Here is a tiny trained network, its code and every weight. The questions are about switching its units off for an input and a target symbol, where a switched-off unit gives its printed mean instead of its output.

import numpy as np


def w(rows, s, z=0):
    codes = np.array(rows[::2]) - 128.0
    scale = np.full(codes.shape[1], s)
    scale[-1] = z or s
    return codes * scale


def f(y):
    return np.maximum(y, 0)


def softmax(a):
    e = np.exp(a - a.max(-1, keepdims=True))
    return e / e.sum(-1, keepdims=True)


def log_softmax(a):
    a = a - a.max(-1, keepdims=True)
    return a - np.log(np.exp(a).sum(-1, keepdims=True))


def net(x, mask):
    ids = ['αβγδεζθλμξπστφψω'.index(c) for c in x.split()]
    T = len(ids)
    res = E[ids] + P[:T]
    u = 0
    for l in range(2):
        r = res
        for j in range(2):
            rows = slice(3 * j, 3 * j + 3)
            q, k, v = (r @ M[l][rows].T for M in (Q, K, V))
            z = softmax(np.where(np.tri(T) > 0, q @ k.T / 3**0.5, -1e9)) @ v
            o = O[l][rows]
            res = res + np.where(mask[u + j], z, o[:, -1]) @ o[:, :-1]
        u += 2
        y = f(res @ A[l][:, :-1].T + A[l][:, -1])
        res = res + np.where(mask[u : u + 12], y, B[l][:, -1]) @ B[l][:, :-1]
        u += 12
    return log_softmax(res[-1] @ U[:, :-1].T + U[:, -1])


Q, K, V, O, A, B = {}, {}, {}, {}, {}, {}
E = w([
[166,146,133,215],'α',
[155,217,180,132],'β',
[183,89,192,122],'γ',
[145,208,151,105],'δ',
[143,206,160,107],'ε',
[159,87,70,172],'ζ',
[177,107,126,175],'θ',
[174,65,159,68],'λ',
[131,200,153,81],'μ',
[119,196,147,71],'ξ',
[92,170,124,24],'π',
[80,44,120,254],'σ',
[137,193,90,94],'τ',
[128,192,93,87],'φ',
[122,182,83,55],'ψ',
[102,183,51,114],'ω',
],0.0081)
P = w([
[54,216,160,79],'0',
[102,175,153,91],'1',
[117,151,150,97],'2',
[137,133,147,102],'3',
[152,118,146,103],'4',
[161,105,142,112],'5',
[174,93,143,114],'6',
[182,83,140,117],'7',
[194,73,132,118],'8',
[205,64,132,121],'9',
[214,56,136,127],'10',
[222,50,134,131],'11',
[234,44,128,135],'12',
[253,34,131,140],'13',
],0.0051)
Q[0] = w([
[173,131,152,144],'0.h0',
[91,139,129,129],'0.h0',
[2,73,185,163],'0.h0',
[142,141,114,146],'0.h1',
[90,173,92,80],'0.h1',
[105,83,140,163],'0.h1',
],0.017)
K[0] = w([
[172,120,98,121],'0.h0',
[105,119,142,109],'0.h0',
[2,110,178,193],'0.h0',
[126,136,114,144],'0.h1',
[121,158,125,93],'0.h1',
[120,87,106,125],'0.h1',
],0.02)
V[0] = w([
[247,227,49,109],'0.h0',
[209,164,89,92],'0.h0',
[3,105,191,216],'0.h0',
[84,23,98,221],'0.h1',
[132,211,144,60],'0.h1',
[156,181,122,87],'0.h1',
],0.0039)
O[0] = w([
[34,199,132,100,207],'0.h0',
[64,149,140,135,185],'0.h0',
[221,96,103,120,36],'0.h0',
[227,2,103,175,2],'0.h1',
[60,207,129,94,216],'0.h1',
[85,183,137,117,183],'0.h1',
],0.0053,0.0018)
A[0] = w([
[18,104,173,255,81],'0.n0',
[132,94,150,91,31],'0.n1',
[150,126,88,120,2],'0.n2',
[121,142,146,101,200],'0.n3',
[127,107,5,146,109],'0.n4',
[100,82,229,108,49],'0.n5',
[67,44,167,29,13],'0.n6',
[141,133,123,205,114],'0.n7',
[121,72,117,75,36],'0.n8',
[50,146,201,194,60],'0.n9',
[159,154,11,106,139],'0.n10',
[192,145,156,122,92],'0.n11',
],0.0091,0.0033)
B[0] = w([
[104,75,3,18,142],'0.n0',
[104,111,76,126,130],'0.n1',
[112,103,97,110,128],'0.n2',
[174,166,206,141,253],'0.n3',
[136,106,247,138,149],'0.n4',
[124,110,193,55,148],'0.n5',
[225,205,90,74,147],'0.n6',
[158,123,71,63,147],'0.n7',
[173,169,73,99,130],'0.n8',
[179,150,175,144,145],'0.n9',
[79,111,209,122,177],'0.n10',
[117,109,97,75,149],'0.n11',
],0.016,0.0033)
Q[1] = w([
[106,114,131,130],'1.h0',
[127,119,128,102],'1.h0',
[137,120,144,122],'1.h0',
[35,150,12,254],'1.h1',
[134,127,117,221],'1.h1',
[102,134,135,128],'1.h1',
],0.066)
K[1] = w([
[123,144,125,140],'1.h0',
[78,115,132,116],'1.h0',
[111,90,156,148],'1.h0',
[30,255,143,110],'1.h1',
[137,196,169,183],'1.h1',
[100,132,151,108],'1.h1',
],0.044)
V[1] = w([
[89,113,194,161],'1.h0',
[120,85,121,105],'1.h0',
[160,147,147,157],'1.h0',
[203,72,232,172],'1.h1',
[119,104,204,4],'1.h1',
[3,37,177,186],'1.h1',
],0.018)
O[1] = w([
[76,153,173,170,162],'1.h0',
[120,90,91,145,113],'1.h0',
[152,141,154,142,142],'1.h0',
[231,76,160,206,186],'1.h1',
[177,48,153,48,251],'1.h1',
[74,88,249,164,70],'1.h1',
],0.014,0.018)
A[1] = w([
[136,191,106,188,255],'1.n0',
[90,117,162,197,140],'1.n1',
[154,105,129,186,51],'1.n2',
[128,227,207,85,77],'1.n3',
[126,137,127,145,90],'1.n4',
[136,190,77,220,102],'1.n5',
[116,232,120,211,155],'1.n6',
[88,115,77,102,81],'1.n7',
[86,221,174,220,101],'1.n8',
[165,249,174,152,103],'1.n9',
[78,192,51,189,161],'1.n10',
[96,247,226,141,124],'1.n11',
],0.014,0.0098)
B[1] = w([
[88,48,41,213,185],'1.n0',
[108,197,97,179,174],'1.n1',
[87,138,132,101,240],'1.n2',
[110,175,164,84,254],'1.n3',
[121,127,144,136,128],'1.n4',
[102,152,199,100,154],'1.n5',
[140,60,143,56,169],'1.n6',
[116,102,151,92,175],'1.n7',
[166,171,158,53,163],'1.n8',
[167,181,110,161,233],'1.n9',
[105,254,93,148,147],'1.n10',
[87,43,93,194,229],'1.n11',
],0.025,0.0081)
U = w([
[117,165,35,129,154],'α',
[228,152,104,199,35],'β',
[254,82,252,182,203],'γ',
[196,183,121,152,88],'δ',
[201,179,127,156,76],'ε',
[141,168,201,225,253],'ζ',
[161,26,43,226,182],'θ',
[236,107,26,98,32],'λ',
[177,197,160,113,78],'μ',
[169,200,163,103,71],'ξ',
[130,155,105,31,2],'π',
[87,60,73,63,77],'σ',
[105,165,162,94,177],'τ',
[100,166,162,92,172],'φ',
[73,150,187,61,102],'ψ',
[29,82,159,113,155],'ω',
],0.0034,0.0048)

Each question gives the input, a string of symbols that net reads in full, and the target symbol t.
The units are the heads (3 rows each of Q, K, V and O) and the neurons (one row each of A and B). Each row of codes is followed by its name. A weight is (code - 128) times the scale printed after its matrix; where a second scale follows, it is the last column's (O, A, B and U).
mask holds one flag per unit, layer by layer, with each layer's heads first. A switched-off unit (its flag False) gives its mean, the last column of its rows in O or B, instead of its output. The means were averaged over made-up inputs and are rounded, as every weight is.
A unit's drop is (log p(t) with every unit on - log p(t) with that unit switched off) / (log p(t) with every unit on - log p(t) with every unit switched off).
The circuit of an input: a set's keep is (log p(t) with only the set's units on - log p(t) with every unit switched off) / (log p(t) with every unit on - log p(t) with every unit switched off). Starting from the 12 units with the biggest drops (on a tie, the unit counted first), units are removed one at a time, each time the one whose removal leaves the highest keep (on an exact tie, the one counted first), for as long as the keep stays at least 0.8.
circuit, biggest first: the units of the circuit, biggest drop first
unit that matters most: the unit with the biggest drop
k most important neurons: the k neurons with the biggest drops, biggest first
k most important neurons of layer l: the k neurons of layer l with the biggest drops, biggest first
which heads matter: for each layer, one digit per head in row order, 1 if its drop is at least 0.15 and else 0, layers parted by /
drop of u: that unit's drop, to one decimal
input ξ β λ ε γ φ ω ψ ω ψ ε, target γ: circuit, biggest first	(1.h1)
input β π ω μ ξ λ μ π φ π α γ α β, target α: 3 most important neurons	(0.n7; 1.n0; 1.n10)
input ω γ ψ, target γ: circuit, biggest first	(1.h1; 0.n5)
input α φ ω τ θ, target θ: circuit, biggest first	(1.n0; 1.h1; 0.n10)
input ψ θ ξ ξ ψ σ γ γ γ γ ξ ω, target ω: 2 most important neurons	(0.n0; 0.n3)
input λ δ φ λ δ β, target λ: circuit, biggest first	(1.h1; 0.n6)
input γ θ φ, target θ: 2 most important neurons of layer 1	(1.n0; 1.n11)
input π γ ψ ξ ω γ ω μ γ α ξ, target α: 3 most important neurons of layer 1	(1.n10; 1.n0; 1.n9)
input θ π τ ψ, target θ: 3 most important neurons of layer 1	(1.n11; 1.n0; 1.n9)
input π π π σ, target σ: which heads matter	00 / 11
input ω π δ φ γ ω φ β β τ ψ π φ α, target α: which heads matter	00 / 01
input δ σ γ ω, target ω: circuit, biggest first	(0.n0; 1.h1; 1.n11)
input τ θ β φ π, target θ: 3 most important neurons	(1.n11; 1.n0; 0.n10)
input β μ ξ τ α δ λ σ λ, target σ: 4 most important neurons	(0.n0; 0.n7; 0.n3; 1.n7)
input τ μ π π μ ζ, target ζ: 3 most important neurons	(1.n1; 0.n4; 1.n11)
input θ ω ξ, target θ: most important neuron	(1.n11)
input τ ψ β, target β: 3 most important neurons	(1.n9; 0.n9; 1.n0)
input π φ γ γ ζ ψ, target ζ: 4 most important neurons	(1.n1; 1.n11; 0.n4; 0.n10)
input γ π π ε μ γ α δ ξ ψ ω, target α: 3 most important neurons	(0.n0; 1.n10; 1.n0)
input ε δ ω ψ, target ψ: most important neuron	(1.n3)
input ω μ π γ θ φ ζ ω θ π ξ π θ, target θ: circuit, biggest first	(1.n0; 1.h1)
input μ α ε, target α: 3 most important neurons of layer 1	(1.n0; 1.n10; 1.n3)
input ψ φ ε γ ω θ μ π π, target θ: 3 most important neurons of layer 1	(1.n11; 1.n0; 1.n9)
input γ π π ε μ γ ξ ξ τ τ α μ, target α: 2 most important neurons	(1.n10; 1.n0)
input ζ θ ξ ψ, target θ: 3 most important neurons	(1.n0; 1.n11; 1.n9)
input β γ γ ω ψ δ γ γ γ γ ζ φ ψ μ, target ζ: 2 most important neurons	(1.n1; 0.n4)
input ζ γ φ μ ξ β γ μ λ β τ δ ψ, target λ: unit that matters most	1.h1
input α γ π, target γ: which heads matter	10 / 01
input γ μ ψ ψ ω α γ ψ λ φ ω ε ω ε, target λ: drop of 1.h1	1.0
input γ π γ ψ δ, target γ: drop of 1.h1	0.7
